Below are the code and all the weights of a small trained network. Each question names an input and a target symbol and asks about switching units off, where a switched-off unit gives its printed mean instead of its output.

import numpy as np


def w(rows, s, z=0):
    codes = np.array(rows[::2]) - 128.0
    scale = np.full(codes.shape[1], s)
    scale[-1] = z or s
    return codes * scale


def f(y):
    return y / 2 * (1 + np.tanh(0.7978845608 * (y + 0.044715 * y**3)))


def softmax(a):
    e = np.exp(a - a.max(-1, keepdims=True))
    return e / e.sum(-1, keepdims=True)


def log_softmax(a):
    a = a - a.max(-1, keepdims=True)
    return a - np.log(np.exp(a).sum(-1, keepdims=True))


def net(x, mask):
    ids = ['Παεζμξστψ'.index(c) for c in x.split()]
    T = len(ids)
    res = E[ids] + P[:T]
    u = 0
    for l in range(2):
        r = res
        for j in range(3):
            rows = slice(3 * j, 3 * j + 3)
            q, k, v = (r @ M[l][rows].T for M in (Q, K, V))
            z = softmax(np.where(np.tri(T) > 0, q @ k.T / 3**0.5, -1e9)) @ v
            o = O[l][rows]
            res = res + np.where(mask[u + j], z, o[:, -1]) @ o[:, :-1]
        u += 3
        y = f(res @ A[l][:, :-1].T + A[l][:, -1])
        res = res + np.where(mask[u : u + 4], y, B[l][:, -1]) @ B[l][:, :-1]
        u += 4
    return log_softmax(res[-1] @ U[:, :-1].T + U[:, -1])


Q, K, V, O, A, B = {}, {}, {}, {}, {}, {}
E = w([
[57,61,43],'Π',
[93,49,79],'α',
[119,41,98],'ε',
[10,216,111],'ζ',
[113,171,124],'μ',
[135,127,144],'ξ',
[135,14,157],'σ',
[194,147,74],'τ',
[102,214,111],'ψ',
],0.011)
P = w([
[147,154,168],'0',
[2,126,46],'1',
[175,158,185],'2',
[73,96,78],'3',
[169,172,190],'4',
[96,79,90],'5',
[164,177,195],'6',
[111,63,96],'7',
[155,183,203],'8',
[123,48,102],'9',
[151,185,207],'10',
[133,35,105],'11',
[145,190,212],'12',
[133,34,116],'13',
],0.0087)
Q[0] = w([
[196,105,146],'L0H0',
[181,143,7],'L0H0',
[120,133,118],'L0H0',
[242,196,127],'L0H1',
[122,80,203],'L0H1',
[118,182,125],'L0H1',
[159,140,107],'L0H2',
[175,51,157],'L0H2',
[218,133,93],'L0H2',
],0.016)
K[0] = w([
[187,116,163],'L0H0',
[224,176,22],'L0H0',
[124,133,115],'L0H0',
[248,186,48],'L0H1',
[173,96,191],'L0H1',
[108,215,149],'L0H1',
[145,91,125],'L0H2',
[153,161,27],'L0H2',
[197,33,74],'L0H2',
],0.014)
V[0] = w([
[150,20,209],'L0H0',
[87,93,254],'L0H0',
[139,132,101],'L0H0',
[179,161,17],'L0H1',
[58,86,212],'L0H1',
[138,50,148],'L0H1',
[99,139,194],'L0H2',
[188,164,98],'L0H2',
[148,178,186],'L0H2',
],0.0085)
O[0] = w([
[166,39,175,139],'L0H0',
[255,94,182,4],'L0H0',
[100,132,117,158],'L0H0',
[192,31,177,224],'L0H1',
[42,215,68,51],'L0H1',
[137,177,52,201],'L0H1',
[106,70,203,21],'L0H2',
[194,198,67,173],'L0H2',
[164,124,161,30],'L0H2',
],0.0098,0.002)
A[0] = w([
[91,186,227,135],'L0N0',
[180,205,255,1],'L0N1',
[60,77,132,22],'L0N2',
[193,233,239,134],'L0N3',
],0.01,0.0034)
B[0] = w([
[196,44,111,145],'L0N0',
[46,99,150,206],'L0N1',
[168,170,143,124],'L0N2',
[167,251,25,251],'L0N3',
],0.017,0.0033)
Q[1] = w([
[251,100,142],'L1H0',
[171,141,154],'L1H0',
[105,119,111],'L1H0',
[90,121,146],'L1H1',
[129,131,113],'L1H1',
[86,50,118],'L1H1',
[91,131,117],'L1H2',
[139,98,109],'L1H2',
[102,156,139],'L1H2',
],0.028)
K[1] = w([
[4,47,133],'L1H0',
[112,106,179],'L1H0',
[127,138,96],'L1H0',
[116,157,124],'L1H1',
[120,119,143],'L1H1',
[138,191,209],'L1H1',
[120,115,159],'L1H2',
[170,79,124],'L1H2',
[84,168,147],'L1H2',
],0.025)
V[1] = w([
[164,146,153],'L1H0',
[144,100,110],'L1H0',
[102,61,64],'L1H0',
[100,230,210],'L1H1',
[212,92,176],'L1H1',
[101,38,2],'L1H1',
[137,174,131],'L1H2',
[141,50,145],'L1H2',
[20,44,57],'L1H2',
],0.0054)
O[1] = w([
[86,94,169,106],'L1H0',
[137,124,137,130],'L1H0',
[191,168,94,164],'L1H0',
[128,216,72,60],'L1H1',
[210,135,105,59],'L1H1',
[57,3,219,253],'L1H1',
[136,96,149,150],'L1H2',
[73,164,94,68],'L1H2',
[182,248,62,156],'L1H2',
],0.0055,0.0039)
A[1] = w([
[133,1,119,254],'L1N0',
[61,95,84,126],'L1N1',
[234,81,187,54],'L1N2',
[193,52,126,180],'L1N3',
],0.015,0.0028)
B[1] = w([
[99,94,74,250],'L1N0',
[123,133,184,254],'L1N1',
[56,130,251,186],'L1N2',
[243,143,136,223],'L1N3',
],0.019,0.0051)
U = w([
[1,153,139,253],'Π',
[7,42,85,207],'α',
[75,15,85,174],'ε',
[158,73,59,33],'ζ',
[108,151,97,64],'μ',
[119,168,103,137],'ξ',
[113,57,157,83],'σ',
[168,187,161,146],'τ',
[109,169,90,65],'ψ',
],0.0091,0.0031)

Each question gives the input, a string of symbols that net reads in full, and the target symbol t.
The units are the heads (3 rows each of Q, K, V and O) and the neurons (one row each of A and B). Each row of codes is followed by its name. A weight is (code - 128) times the scale printed after its matrix; where a second scale follows, it is the last column's (O, A, B and U).
mask holds one flag per unit, layer by layer, with each layer's heads first. A switched-off unit (its flag False) gives its mean, the last column of its rows in O or B, instead of its output. The means were averaged over made-up inputs and are rounded, as every weight is.
A unit's drop is (log p(t) with every unit on - log p(t) with that unit switched off) / (log p(t) with every unit on - log p(t) with every unit switched off).
The circuit of an input: a set's keep is (log p(t) with only the set's units on - log p(t) with every unit switched off) / (log p(t) with every unit on - log p(t) with every unit switched off). Starting from the 12 units with the biggest drops (on a tie, the unit counted first), units are removed one at a time, each time the one whose removal leaves the highest keep (on an exact tie, the one counted first), for as long as the keep stays at least 0.8.
circuit, biggest first: the units of the circuit, biggest drop first
top k neurons: the k neurons with the biggest drops, biggest first
top k neurons in layer l: the k neurons of layer l with the biggest drops, biggest first
which heads matter: for each layer, one digit per head in row order, 1 if its drop is at least 0.15 and else 0, layers parted by /
input τ ξ ε α σ ε τ σ τ ψ ξ Π, target Π: top neuron in layer 1 => [L1N1]
input τ σ σ τ σ σ σ σ τ, target σ: which heads matter => 111 / 010
input τ τ τ τ σ, target σ: top 3 neurons => [L1N2, L1N3, L1N0]
input τ ε ψ τ, target α: circuit, biggest first => [L0N3, L1N0]
input σ ξ Π σ ζ τ, target Π: circuit, biggest first => [L0H0, L1N3, L1N1]
input σ τ σ, target τ: top 4 neurons => [L1N3, L0N2, L0N1, L1N2]
input ζ α σ τ, target Π: circuit, biggest first => [L0H0, L1N1]
input σ ξ σ ψ ξ τ ψ τ τ τ σ σ, target ζ: circuit, biggest first => [L0H0, L0H1, L1N2, L1N3]
input τ σ ε ε ζ μ ε σ σ σ, target ζ: circuit, biggest first => [L0H0, L0H1, L1N3, L1N2]
input μ σ Π μ μ τ τ τ ξ τ τ ε, target Π: which heads matter => 010 / 000
input ε τ τ ε α τ σ α τ τ, target ζ: top 3 neurons => [L0N1, L1N3, L1N2]
input τ ζ τ σ Π σ, target Π: which heads matter => 011 / 010
input τ μ σ ψ σ σ τ τ ψ ξ, target Π: which heads matter => 010 / 010
input τ σ τ, target σ: top 3 neurons => [L1N2, L1N3, L0N1]
input τ τ σ, target σ: which heads matter => 101 / 011
input ψ σ ψ τ ζ, target ζ: top neuron in layer 1 => [L1N2]
input σ μ τ τ, target α: top 2 neurons => [L0N3, L1N3]
input α ζ σ τ Π, target Π: circuit, biggest first => [L0H1, L1N1, L1H1]
input τ τ Π ξ, target Π: top 2 neurons => [L1N3, L0N0]
input τ σ σ τ σ τ α τ τ α τ μ, target Π: which heads matter => 010 / 000
input τ τ τ τ τ ξ τ σ σ τ σ μ, target Π: which heads matter => 110 / 000
input ε τ σ τ σ τ σ, target τ: which heads matter => 111 / 100
input τ τ τ τ τ τ σ τ ψ ξ ε τ μ ψ, target α: top 2 neurons => [L1N3, L0N0]
input τ ε τ τ, target ε: top 3 neurons => [L1N0, L0N1, L0N3]
input ξ μ ψ ψ τ α ψ ε, target Π: top 3 neurons => [L1N3, L1N1, L1N0]
input τ σ τ μ Π τ τ τ ξ σ σ τ τ α, target Π: top neuron => [L1N1]
